Questions about the matrix below.
1) The first entry of the smallest entry's row?
2) The entry in the bottom-right corner?
3) The bottom-left entry?
4) The entry in the top-left corner?
5) The 2nd entry, reading row by row?
6) The third largest entry?
7) The entry directly below -369?
8) The bottom entry of the column that holds the largest entry?
array([[ 643,  546,  370,   94,  492, -142,  893,  377,   32],
       [  59, -444,   49, -616, -834,  890,  209,  -60, -111],
       [ 200, -861,   96,  368,    1, -456,  154, -508,  591],
       [-746,  665,  217,  559, -405, -188,   31,  861, -364],
       [-338, -936,  838,  817,  209, -161,   77,  568,  758],
       [  31, -224,  -39,  307, -793, -400,  454,  -72,  518],
       [-375,  434,  828,  508,  -74, -159,  -81,  894,  -58],
       [ 230,  649,  491,  833,  -86, -816, -306,   83, -965],
       [ 353, -273, -348, -129, -773,  183, -413,  902,  734],
       [-845,  577, -306, -584, -989, -393,  270, -460,  817],
       [-299,   46,  757,  769,  143, -199,  174,  507,  561],
       [-523, -369,  622, -178, -259,  651,  174,  537,  517],
       [ 432, -703, -785,   59, -938, -754, -658,  768, -769],
       [ 363, -844, -509,  205,  -28, -699,  119, -172, -570]])
1) -845
2) -570
3) 363
4) 643
5) 546
6) 893
7) -703
8) -172

-20	56	66	-16	-57	9	15	-41	-28	-2	-29	53
-85	38	60	-24	-89	-40	-50	-44	-64	-71	-91	55
-28	44	59	-18	-57	2	2	-39	-30	-13	-37	40
41	-49	-28	-47	36	46	13	-38	46	36	43	-55
32	-36	-11	-44	16	42	14	-42	31	31	29	-52
31	7	-34	20	-1	-10	42	14	-16	34	28	-18
Find the last entry in the row that holds the smallest entry.
A: 55
Find the entry directly above -34.
A: -11
Find the smallest entry in the first row.
A: -57
The entry in the bottom-right corner: -18
The 2nd entry on the diagonal from the top-right corner: -91
The entry just left of 16 is -44
The entry in the top-right corner -> 53
The largest entry in the first column: 41
The second entry in reading order: 56
The top entry of the column that holds the smallest entry: -29
Find the smallest entry in the first column.
A: -85
Find the smallest entry in the last row.
A: -34
The largest entry -> 66
The entry in the bottom-left corner: 31
Find the entry just left of 43.
A: 36
Find the entry directly below -40.
A: 2
Find the entry in the top-left corner.
A: -20
The entry just left of 60: 38
The entry just left of the smallest entry -> -71
The third entry on the diagonal from the top-right corner -> -13
The entry directly above -1: 16
Find the entry just right of the largest entry.
A: -16
The third largest entry: 59
Find the entry directly below the smallest entry.
A: -37
Find the smallest entry in the last column.
A: -55

[[ -6 -76  22 -57   6 -61 -59 -29   7 -27  -6  11 -80  -5]
 [-32   9  19 -24  78 -83 -31  49 -78  10 -21  76  45  26]
 [-62 -66   1  13  27  45   1  -1 -38 -38 -12  81 -25 -46]
 [ 72  -5 -48 -74  62  47 -36 -36 -15 -28 -57 -49  46 -38]
 [ 59 -40  48  26 -40  79 -59  63  51  11 -26   6  57  40]
 [ 67 -29  21  52 -64  25   9  30 -26  -1  65  58 -61  74]
 [ -3  60 -49  10 -35   9  59  38   2  51  -4 -27  33 -41]
 [ 42  14 -51 -37  76  78 -39 -51 -38 -54  30  60 -65 -17]
 [-32  30  35  44 -81  17  54  34 -55 -66  48   9  19  25]
 [-77 -56 -26 -43  42  58 -48 -59 -63  37  -2  79  -4 -74]
 [ 64  -4 -51  17  77   9  29  58  41 -60 -82 -34 -58 -11]
 [  6 -35 -71 -80  76 -74  76 -24  43 -31 -49 -79 -28  21]]
The entry just left of the smallest entry -> 78
The last entry, reading row by row is 21
Give the smallest entry in the last column.
A: -74
The top-left entry: -6
The first entry of the largest entry's row is -62
Give the top-right entry.
A: -5
Give the largest entry in the first column.
A: 72
Give the entry just right of -83.
A: -31
Give the fourth entry in reading order.
A: -57
The largest entry in the first row -> 22
The entry just right of -62 is -66
Give the third entry from the end, reading row by row.
A: -79
Give the second entry on the main diagonal.
A: 9
The entry just left of 65: -1
Give the second smallest entry.
A: -82
The second entry in reading order is -76
The smallest entry in the first row -> -80
The entry in the bottom-left corner -> 6
Give the top entry of the column that holds the largest entry.
A: 11
Give the entry just right of the largest entry.
A: -25
Give the entry directly below the smallest entry.
A: 45
Give the entry just right of 7.
A: -27
Give the fifth-last entry, reading row by row.
A: -31
Give the fourth entry from the end, reading row by row.
A: -49
Give the largest entry.
A: 81
The smallest entry in the last row -> -80
The bottom entry of the column that holds the smallest entry is -74
Give the entry directly above 63.
A: -36

Read these off the table that follows. Counting starts at 0.
1) Find the entry directly above 0.795.
2) Find the entry at row 0, column 0.
3) Find the entry directly above 0.987.
4) Find the entry at row 1, column 0.
5) Find the entry in row 1 and column 2.
6) Find the entry directly below 0.267.
7) Find the entry at row 1, column 1.
8) Find the entry at row 0, column 1.
[[-1.869 -1.759 -0.821  0.267  1.612]
 [ 0.785  0.409  0.795  1.034  0.987]]
1) -0.821
2) -1.869
3) 1.612
4) 0.785
5) 0.795
6) 1.034
7) 0.409
8) -1.759

W =
[[ 13  11 -46 -25   2 -12   4  60   6   1  18 -35  20 -26]
 [-33  -5  -8  -7  -6 -28  28 -27  39 -15 -14  -1  -5   7]
 [-16 -17  15  30 -11  -4 -46  28  25   8  35 -54   3  27]
 [ 46 -16  41  -1   3  45  -3   9 -53 -28 -31   9  29 -65]
 [-34  20  -9   0   3  -5  64 -12   8 -14   3  -5   1  -2]
 [ 51   2 -36   2 -16 -32  40  24  30 -26  -1 -32 -58  -9]
 [ 25  18 -53   8 -17   1   1   7  -9 -26  -3 -37   0 -61]
 [ 30  -7  30  16  -2  37 -39 -24  -4  10  34  56  -3   0]
 [ 51  47   5  31 -14 -35  -2   7  -6 -75  51  -5  14  -7]
 [ 87  57  15  24   7  26   8  12  13 -37  36  30 -28  13]
 [ 31  18  34  15   9 -16   2 -17  10  61   9  25 -93 -45]
 [  4  22  33 -31 -17 -19   6  -1  32  41  42  39 -61 -31]
 [ 45  73   0  16 -20 -14  16  -8  13 -42  64  -8   4 -32]
 [-76  35  17 -49 -17  25 -10   8 -34 -36  53 -47  -6  16]]
Rows and columns are numbered from 0.
The entry in the top-right corner?
A: -26
The entry directly below 56?
A: -5
The entry in row 1 and column 0: -33
The entry just left of the smallest entry?
A: 25
The entry at row 2, column 2 is 15
The entry at row 0, column 1?
A: 11
The entry in row 2 and column 0 -> -16
The entry at row 0, column 0 -> 13
The entry at row 0, column 2: -46
The entry at row 1, column 1 -> -5
The entry just right of the smallest entry is -45
The bottom-right entry -> 16
The bottom entry of the column that holds the smallest entry?
A: -6
The entry directly above -76?
A: 45
The entry directly above the smallest entry?
A: -28
The entry directly above the largest entry?
A: 51
The bottom-left entry?
A: -76
The entry directly below the smallest entry?
A: -61
The smallest entry -> -93
The top entry of the column that holds the smallest entry is 20
The entry just right of -11: -4
The entry directly below the largest entry?
A: 31
The maximum?
A: 87
The entry just right of -58 is -9

B = 30.02,43.00,64.98,-176.37,186.62
The entry just left of the smallest entry is 64.98
The entry just right of 30.02 is 43.00
